Below are the code and all the weights of a small trained network. Each question names an input and a class and asks about switching units off, where a switched-off unit gives its printed mean instead of its output.

import numpy as np


def w(rows, s, z=0):
    codes = np.array(rows[::2]) - 128.0
    scale = np.full(codes.shape[1], s)
    scale[-1] = z or s
    return codes * scale


def f(y):
    return np.maximum(y, 0)


def log_softmax(a):
    a = a - a.max(-1, keepdims=True)
    return a - np.log(np.exp(a).sum(-1, keepdims=True))


def net(x, mask):
    res = np.array(x, float).reshape(1, 6) / 4 @ E
    y = f(res @ A[0][:, :-1].T + A[0][:, -1])
    res = res + np.where(mask, y, B[0][:, -1]) @ B[0][:, :-1]
    return log_softmax(res[-1] @ U[:, :-1].T + U[:, -1])


A, B = {}, {}
E = w([
[127,118,141,140,120,125,138,119,130,120],'x0',
[240,102,28,227,52,39,83,196,154,103],'x1',
[121,248,139,254,179,161,143,101,55,116],'x2',
[149,121,137,133,137,138,131,113,135,140],'x3',
[124,103,132,153,124,152,146,123,144,117],'x4',
[200,193,91,45,101,142,254,107,119,21],'x5',
],0.0059)
A[0] = w([
[129,245,135,226,167,135,132,101,108,120,50],'n0',
[157,80,117,67,122,128,137,113,148,121,30],'n1',
[15,178,201,85,176,180,161,99,132,156,164],'n2',
[124,108,102,110,128,115,138,147,148,123,107],'n3',
[150,106,135,130,133,133,150,122,120,151,97],'n4',
[127,87,135,91,114,123,120,143,154,118,36],'n5',
[98,125,118,124,142,126,145,144,130,129,181],'n6',
[112,150,126,101,122,140,166,129,126,94,95],'n7',
[131,163,123,166,139,138,132,111,97,118,75],'n8',
[210,127,67,213,77,59,101,183,147,111,166],'n9',
[127,219,137,195,135,147,157,121,109,126,28],'n10',
[129,106,131,148,135,135,108,123,103,149,122],'n11',
[150,150,132,105,103,139,167,134,133,115,84],'n12',
[184,155,99,117,104,115,153,122,125,107,114],'n13',
[118,138,144,108,127,122,111,112,111,120,157],'n14',
[120,111,158,106,135,144,111,127,129,100,135],'n15',
[96,111,163,167,149,128,67,153,142,166,115],'n16',
[125,193,132,189,159,134,127,119,115,126,72],'n17',
[109,102,153,150,131,131,87,145,112,154,107],'n18',
[75,101,144,78,154,134,147,123,159,124,141],'n19',
[133,102,148,145,146,120,148,140,124,137,92],'n20',
[60,82,154,187,157,118,40,147,124,168,79],'n21',
[115,174,127,177,142,136,113,119,110,124,86],'n22',
[65,72,155,173,135,121,31,127,133,191,85],'n23',
[91,140,165,87,170,143,142,119,136,121,159],'n24',
[129,2,115,8,83,101,101,128,173,135,46],'n25',
[77,129,168,80,145,161,159,132,117,157,137],'n26',
[142,122,113,162,98,121,127,145,135,110,156],'n27',
[189,121,85,179,98,72,90,160,139,108,186],'n28',
[152,138,105,158,108,107,109,149,151,122,177],'n29',
[166,174,123,98,102,138,222,132,120,84,72],'n30',
[106,161,124,176,130,147,148,107,126,118,6],'n31',
[184,167,121,75,133,129,224,136,118,52,107],'n32',
],0.0082,0.0011)
B[0] = w([
[138,100,139,122,121,115,139,227,125,125,224],'n0',
[127,127,134,132,124,110,138,178,130,130,173],'n1',
[144,91,139,167,129,159,94,71,65,136,254],'n2',
[125,120,138,142,127,131,136,147,122,126,150],'n3',
[115,130,118,121,121,123,119,134,120,124,132],'n4',
[129,123,133,131,135,118,126,171,117,130,162],'n5',
[133,125,133,134,126,132,127,120,128,137,143],'n6',
[128,137,126,123,131,130,130,102,160,134,168],'n7',
[133,117,135,122,122,125,129,167,133,127,166],'n8',
[126,103,152,149,139,169,104,61,65,140,235],'n9',
[126,107,136,119,120,115,142,196,127,122,195],'n10',
[124,139,116,116,129,126,131,126,141,119,152],'n11',
[120,151,119,123,127,115,131,115,148,127,162],'n12',
[115,144,122,118,134,129,123,91,150,135,172],'n13',
[127,123,131,147,128,142,136,120,136,129,146],'n14',
[127,125,125,137,124,131,114,128,113,133,151],'n15',
[116,162,113,106,123,114,143,106,163,112,191],'n16',
[128,101,144,124,118,121,138,180,132,124,185],'n17',
[125,147,110,117,126,119,139,114,152,121,170],'n18',
[136,108,138,151,132,144,115,123,96,132,184],'n19',
[123,139,125,120,134,121,121,133,120,133,135],'n20',
[139,170,106,89,128,110,146,92,182,119,218],'n21',
[128,108,130,122,122,127,134,173,134,128,172],'n22',
[123,174,96,99,117,108,156,98,187,120,225],'n23',
[130,122,120,150,123,134,105,100,93,129,187],'n24',
[135,114,151,145,126,123,148,254,109,115,239],'n25',
[138,111,134,153,135,140,117,95,91,131,196],'n26',
[126,130,138,123,135,133,117,109,104,140,160],'n27',
[123,108,140,152,146,162,114,88,85,137,206],'n28',
[120,119,145,130,133,141,120,102,105,128,168],'n29',
[121,166,102,104,127,105,130,95,178,128,206],'n30',
[129,125,129,114,132,115,116,165,118,134,160],'n31',
[110,167,99,106,128,106,130,83,201,136,225],'n32',
],0.018,0.0084)
U = w([
[127,108,148,162,147,169,89,81,72,137,251],'0',
[113,185,87,90,121,82,146,104,195,121,102],'1',
[132,100,158,129,111,98,147,248,118,118,57],'2',
],0.012,0.00016)

Each question gives the input, the list of numbers given to net, and the class t.
The units are the neurons (one row each of A and B). Each row of codes is followed by its name. A weight is (code - 128) times the scale printed after its matrix; where a second scale follows, it is the last column's (A, B and U).
mask holds one flag per neuron, in row order. A switched-off neuron (its flag False) gives its mean, the last column of its row in B, instead of its output. The means were averaged over made-up inputs and are rounded, as every weight is.
A unit's drop is (log p(t) with every unit on - log p(t) with that unit switched off) / (log p(t) with every unit on - log p(t) with every unit switched off).
The circuit of an input: a set's keep is (log p(t) with only the set's units on - log p(t) with every unit switched off) / (log p(t) with every unit on - log p(t) with every unit switched off). Starting from the 12 units with the biggest drops (on a tie, the unit counted first), units are removed one at a time, each time the one whose removal leaves the highest keep (on an exact tie, the one counted first), for as long as the keep stays at least 0.8.
circuit, biggest first: the units of the circuit, biggest drop first
unit that matters most: the unit with the biggest drop
k most important neurons: the k neurons with the biggest drops, biggest first
drop when u is switched off: that unit's drop, to one decimal
input [0,1,-3,-4,3,-3], class 1: circuit, biggest first => n0; n2
input [3,3,-1,1,6,-5], class 1: 3 most important neurons => n2; n23; n21
input [-5,-4,6,-5,8,-4], class 2: unit that matters most => n0
input [4,-3,-7,0,-5,-7], class 1: 4 most important neurons => n23; n21; n0; n16
input [8,-5,5,7,1,6], class 1: 2 most important neurons => n32; n30
input [8,4,8,0,-3,7], class 2: 2 most important neurons => n0; n10
input [7,5,-2,8,3,-6], class 1: 4 most important neurons => n23; n2; n21; n16
input [-5,-4,7,2,4,-7], class 1: 3 most important neurons => n21; n23; n25
input [-4,3,5,-7,-1,4], class 2: 2 most important neurons => n0; n23
input [-2,8,8,-4,8,6], class 0: 4 most important neurons => n9; n28; n25; n13
input [2,8,-7,5,0,3], class 0: 2 most important neurons => n9; n28
input [5,4,6,5,0,4], class 2: 2 most important neurons => n0; n2
input [-3,-4,-3,-1,-3,-5], class 1: 2 most important neurons => n23; n9
input [-3,8,-5,5,-8,-7], class 0: circuit, biggest first => n9
input [3,-6,-4,0,-5,-8], class 1: 2 most important neurons => n23; n21
input [-2,-5,-5,-6,8,5], class 0: 3 most important neurons => n2; n0; n23
input [3,-2,-3,-2,6,2], class 2: 2 most important neurons => n9; n28
input [6,-5,-8,7,8,-3], class 2: drop when n24 is switched off => 0.0
input [0,3,0,-8,1,-2], class 0: drop when n9 is switched off => 0.1
input [3,-5,-8,-2,6,-2], class 2: circuit, biggest first => n25
input [7,0,4,2,6,-3], class 2: drop when n30 is switched off => 0.2
input [-8,0,7,5,-8,-5], class 2: drop when n0 is switched off => 0.5
